Below is a small trained network, with its code and all its weights. Each question gives an input and a target symbol and asks what happens when units are switched off, that is, made to give their printed mean instead of their output.

import numpy as np


def w(rows, s, z=0):
    codes = np.array(rows[::2]) - 128.0
    scale = np.full(codes.shape[1], s)
    scale[-1] = z or s
    return codes * scale


def f(y):
    return y / 2 * (1 + np.tanh(0.7978845608 * (y + 0.044715 * y**3)))


def softmax(a):
    e = np.exp(a - a.max(-1, keepdims=True))
    return e / e.sum(-1, keepdims=True)


def log_softmax(a):
    a = a - a.max(-1, keepdims=True)
    return a - np.log(np.exp(a).sum(-1, keepdims=True))


def net(x, mask):
    ids = ['ΔΨαγεζλμξστω'.index(c) for c in x.split()]
    T = len(ids)
    res = E[ids] + P[:T]
    q, k, v = (res @ M[0].T for M in (Q, K, V))
    z = softmax(np.where(np.tri(T) > 0, q @ k.T / 3**0.5, -1e9)) @ v
    res = res + np.where(mask[0], z, O[0][:, -1]) @ O[0][:, :-1]
    y = f(res @ A[0][:, :-1].T + A[0][:, -1])
    res = res + np.where(mask[1:13], y, B[0][:, -1]) @ B[0][:, :-1]
    return log_softmax(res[-1] @ U[:, :-1].T + U[:, -1])


Q, K, V, O, A, B = {}, {}, {}, {}, {}, {}
E = w([
[113,229,114,106],'Δ',
[41,54,145,149],'Ψ',
[40,148,161,156],'α',
[120,131,129,94],'γ',
[118,97,117,155],'ε',
[111,254,145,151],'ζ',
[107,78,126,115],'λ',
[117,66,90,133],'μ',
[74,40,116,180],'ξ',
[71,163,148,143],'σ',
[62,236,153,137],'τ',
[90,184,141,168],'ω',
],0.016)
P = w([
[134,149,38,58],'0',
[80,128,254,192],'1',
[23,171,109,163],'2',
[85,93,179,180],'3',
[29,166,101,160],'4',
[93,118,188,123],'5',
[35,171,99,158],'6',
[116,117,170,127],'7',
[42,169,88,156],'8',
],0.016)
Q[0] = w([
[112,86,63,63],'head 1',
[121,105,18,58],'head 1',
[252,83,254,139],'head 1',
],0.009)
K[0] = w([
[115,94,96,59],'head 1',
[171,149,81,118],'head 1',
[65,125,252,191],'head 1',
],0.012)
V[0] = w([
[133,67,175,196],'head 1',
[6,153,185,179],'head 1',
[180,181,172,101],'head 1',
],0.017)
O[0] = w([
[113,110,181,152,1],'head 1',
[9,152,171,54,201],'head 1',
[73,85,28,104,116],'head 1',
],0.015,0.014)
A[0] = w([
[61,123,97,251,192],'neuron 1',
[72,66,71,107,136],'neuron 2',
[101,138,93,85,117],'neuron 3',
[98,102,180,127,2],'neuron 4',
[153,162,61,122,102],'neuron 5',
[214,97,191,116,118],'neuron 6',
[37,157,114,68,112],'neuron 7',
[136,199,61,128,208],'neuron 8',
[152,150,192,132,181],'neuron 9',
[193,119,36,175,78],'neuron 10',
[135,40,132,74,95],'neuron 11',
[142,208,117,76,155],'neuron 12',
],0.011,0.0096)
B[0] = w([
[158,150,127,71,149],'neuron 1',
[115,178,149,193,169],'neuron 2',
[135,87,107,232,176],'neuron 3',
[188,231,52,174,161],'neuron 4',
[84,233,114,136,176],'neuron 5',
[86,126,93,224,138],'neuron 6',
[211,105,111,98,254],'neuron 7',
[192,62,134,82,197],'neuron 8',
[79,57,1,181,146],'neuron 9',
[68,160,217,103,194],'neuron 10',
[36,204,103,135,129],'neuron 11',
[79,66,161,180,181],'neuron 12',
],0.0078,0.044)
U = w([
[2,206,145,135,165],'Δ',
[40,127,187,170,229],'Ψ',
[147,88,172,97,255],'α',
[189,197,162,27,59],'γ',
[191,169,157,123,127],'ε',
[135,172,57,174,55],'ζ',
[180,173,163,119,117],'λ',
[168,176,158,218,110],'μ',
[90,133,102,248,64],'ξ',
[201,142,92,103,144],'σ',
[167,128,29,174,51],'τ',
[168,150,97,133,106],'ω',
],0.0089,0.0093)

Each question gives the input, a string of symbols that net reads in full, and the target symbol t.
The units are the heads (3 rows each of Q, K, V and O) and the neurons (one row each of A and B). Each row of codes is followed by its name. A weight is (code - 128) times the scale printed after its matrix; where a second scale follows, it is the last column's (O, A, B and U).
mask holds one flag per unit, heads first, then neurons. A switched-off unit (its flag False) gives its mean, the last column of its rows in O or B, instead of its output. The means were averaged over made-up inputs and are rounded, as every weight is.
A unit's drop is (log p(t) with every unit on - log p(t) with that unit switched off) / (log p(t) with every unit on - log p(t) with every unit switched off).
The circuit of an input: a set's keep is (log p(t) with only the set's units on - log p(t) with every unit switched off) / (log p(t) with every unit on - log p(t) with every unit switched off). Starting from the 12 units with the biggest drops (on a tie, the unit counted first), units are removed one at a time, each time the one whose removal leaves the highest keep (on an exact tie, the one counted first), for as long as the keep stays at least 0.8.
circuit, biggest first: the units of the circuit, biggest drop first
unit that matters most: the unit with the biggest drop
k most important neurons: the k neurons with the biggest drops, biggest first
drop when u is switched off: that unit's drop, to one decimal
input μ Δ Δ Δ γ ζ Δ λ, target Δ: 3 most important neurons => [neuron 8; neuron 11; neuron 2]
input γ ε μ μ Δ Δ γ, target γ: 2 most important neurons => [neuron 10; neuron 3]
input α Δ Δ λ ξ, target α: unit that matters most => neuron 5
input ξ μ ω ζ μ, target ξ: circuit, biggest first => [head 1; neuron 7; neuron 9]
input μ ε ξ τ τ Δ Ψ Δ, target Ψ: circuit, biggest first => [head 1; neuron 5]
input τ τ σ Ψ σ τ Ψ Δ ζ, target τ: 2 most important neurons => [neuron 10; neuron 3]
input Ψ λ Δ τ μ τ ξ σ μ, target Ψ: 3 most important neurons => [neuron 7; neuron 4; neuron 8]
input τ Δ Ψ ζ Δ Δ τ Δ Δ, target τ: 3 most important neurons => [neuron 10; neuron 3; neuron 8]
input μ ω σ, target μ: 3 most important neurons => [neuron 7; neuron 6; neuron 10]
input α μ μ, target α: circuit, biggest first => [neuron 5; neuron 4]
input Δ τ μ Δ Δ γ, target Δ: 2 most important neurons => [neuron 8; neuron 11]
input ξ Δ μ Δ ζ, target ξ: 3 most important neurons => [neuron 9; neuron 7; neuron 10]
input γ γ ζ Δ Δ Δ Δ Δ σ, target γ: 3 most important neurons => [neuron 10; neuron 3; neuron 8]
input σ Δ ζ Δ, target Ψ: unit that matters most => neuron 8
input γ γ Δ α μ Δ ξ ζ, target Δ: 3 most important neurons => [neuron 8; neuron 4; neuron 9]
input γ Δ Δ Δ ε, target γ: 2 most important neurons => [neuron 10; neuron 3]
input Δ Δ α γ ξ Ψ λ, target Δ: 3 most important neurons => [neuron 7; neuron 10; neuron 5]
input ξ τ Δ, target ξ: circuit, biggest first => [head 1; neuron 9; neuron 7]
input γ α μ, target γ: 3 most important neurons => [neuron 10; neuron 3; neuron 12]
input σ Δ γ τ Δ Δ μ Δ, target α: unit that matters most => neuron 7
input α ε μ γ Δ τ σ, target α: drop when neuron 4 is switched off => 0.2
input Δ Δ Δ Δ ζ τ τ σ μ, target Δ: drop when neuron 8 is switched off => -0.1
input γ μ Δ Δ Δ Δ τ, target γ: drop when neuron 3 is switched off => 0.3
